Below is a small trained network, with its code and all its weights. Each question gives an input and a class and asks what happens when units are switched off, that is, made to give their printed mean instead of their output.

import numpy as np


def w(rows, s, z=0):
    codes = np.array(rows[::2]) - 128.0
    scale = np.full(codes.shape[1], s)
    scale[-1] = z or s
    return codes * scale


def f(y):
    return y / 2 * (1 + np.tanh(0.7978845608 * (y + 0.044715 * y**3)))


def log_softmax(a):
    a = a - a.max(-1, keepdims=True)
    return a - np.log(np.exp(a).sum(-1, keepdims=True))


def net(x, mask):
    res = np.array(x, float).reshape(1, 3) / 4 @ E
    y = f(res @ A[0][:, :-1].T + A[0][:, -1])
    res = res + np.where(mask, y, B[0][:, -1]) @ B[0][:, :-1]
    return log_softmax(res[-1] @ U[:, :-1].T + U[:, -1])


A, B = {}, {}
E = w([
[103,50,149,15,104,106],'x0',
[99,189,101,126,49,67],'x1',
[108,250,56,30,229,130],'x2',
],0.011)
A[0] = w([
[108,82,142,56,108,155,93],'N1',
[134,168,124,211,141,116,103],'N2',
[117,167,134,87,172,107,83],'N3',
[135,192,115,103,4,81,126],'N4',
[123,145,143,186,165,177,141],'N5',
[144,110,125,104,123,124,255],'N6',
[151,87,155,167,98,127,177],'N7',
[123,136,98,128,117,129,65],'N8',
[101,103,130,182,101,96,145],'N9',
[157,142,134,170,154,125,146],'N10',
[114,84,140,161,128,106,77],'N11',
[164,66,142,137,213,150,114],'N12',
[135,79,83,79,114,77,92],'N13',
[126,133,110,100,177,131,84],'N14',
[136,147,106,173,141,138,78],'N15',
[150,118,145,123,121,101,99],'N16',
[138,97,155,68,107,125,157],'N17',
[148,120,164,128,90,146,71],'N18',
[140,136,152,146,104,147,83],'N19',
[113,87,139,134,190,131,169],'N20',
[120,179,115,100,165,123,212],'N21',
[108,120,155,146,82,162,136],'N22',
[129,61,97,156,113,116,87],'N23',
[113,145,93,170,121,129,73],'N24',
],0.016,0.0095)
B[0] = w([
[148,148,204,135,104,63,205],'N1',
[147,116,166,133,72,60,194],'N2',
[173,173,146,104,155,172,198],'N3',
[2,133,157,102,195,164,243],'N4',
[123,128,161,122,88,80,185],'N5',
[145,61,77,169,23,110,215],'N6',
[171,113,68,124,81,165,252],'N7',
[127,143,164,102,167,136,125],'N8',
[163,118,98,110,100,157,214],'N9',
[133,117,151,143,94,108,168],'N10',
[142,177,153,84,166,147,178],'N11',
[4,166,155,90,226,166,213],'N12',
[158,158,188,128,141,88,179],'N13',
[146,189,143,101,161,154,178],'N14',
[149,138,184,109,144,100,153],'N15',
[133,147,137,124,143,128,138],'N16',
[144,120,146,148,81,79,210],'N17',
[133,188,157,98,178,140,165],'N18',
[142,156,139,96,157,116,145],'N19',
[63,104,117,125,102,135,192],'N20',
[176,83,75,119,37,167,245],'N21',
[156,135,117,125,125,153,194],'N22',
[145,174,130,86,151,155,191],'N23',
[123,143,182,116,158,102,148],'N24',
],0.026,0.014)
U = w([
[184,191,87,103,117,181,126],'0',
[132,144,178,142,105,29,157],'1',
[6,141,125,114,149,143,120],'2',
[104,55,20,188,86,109,255],'3',
[162,115,117,158,178,79,89],'4',
[151,108,126,114,190,103,89],'5',
[150,154,81,170,139,104,87],'6',
],0.013,0.0071)

Each question gives the input, the list of numbers given to net, and the class t.
The units are the neurons (one row each of A and B). Each row of codes is followed by its name. A weight is (code - 128) times the scale printed after its matrix; where a second scale follows, it is the last column's (A, B and U).
mask holds one flag per neuron, in row order. A switched-off neuron (its flag False) gives its mean, the last column of its row in B, instead of its output. The means were averaged over made-up inputs and are rounded, as every weight is.
A unit's drop is (log p(t) with every unit on - log p(t) with that unit switched off) / (log p(t) with every unit on - log p(t) with every unit switched off).
The circuit of an input: a set's keep is (log p(t) with only the set's units on - log p(t) with every unit switched off) / (log p(t) with every unit on - log p(t) with every unit switched off). Starting from the 12 units with the biggest drops (on a tie, the unit counted first), units are removed one at a time, each time the one whose removal leaves the highest keep (on an exact tie, the one counted first), for as long as the keep stays at least 0.8.
units of the circuit, in order: the units of the circuit, biggest drop first
top k neurons: the k neurons with the biggest drops, biggest first
drop of u: that unit's drop, to one decimal
input [-4,0,1], class 1: units of the circuit, in order	[N7]
input [8,-8,4], class 1: top 2 neurons	[N1 N4]
input [6,-3,-5], class 1: top 2 neurons	[N1 N17]
input [-3,-2,2], class 3: top 3 neurons	[N1 N4 N13]
input [6,-8,0], class 2: top 2 neurons	[N12 N20]
input [3,6,-6], class 0: top 2 neurons	[N12 N7]
input [0,-1,-3], class 3: top 2 neurons	[N3 N14]
input [-1,4,-3], class 2: top 3 neurons	[N4 N21 N6]
input [-4,6,-5], class 2: top 3 neurons	[N4 N21 N3]
input [4,7,-8], class 0: top 3 neurons	[N7 N9 N12]
input [5,7,-6], class 2: top 2 neurons	[N4 N21]
input [3,5,-2], class 2: top 2 neurons	[N4 N21]
input [-1,-8,-1], class 2: drop of N12	0.9
input [-1,0,3], class 3: drop of N11	0.1
input [-8,5,-5], class 1: drop of N2	0.9
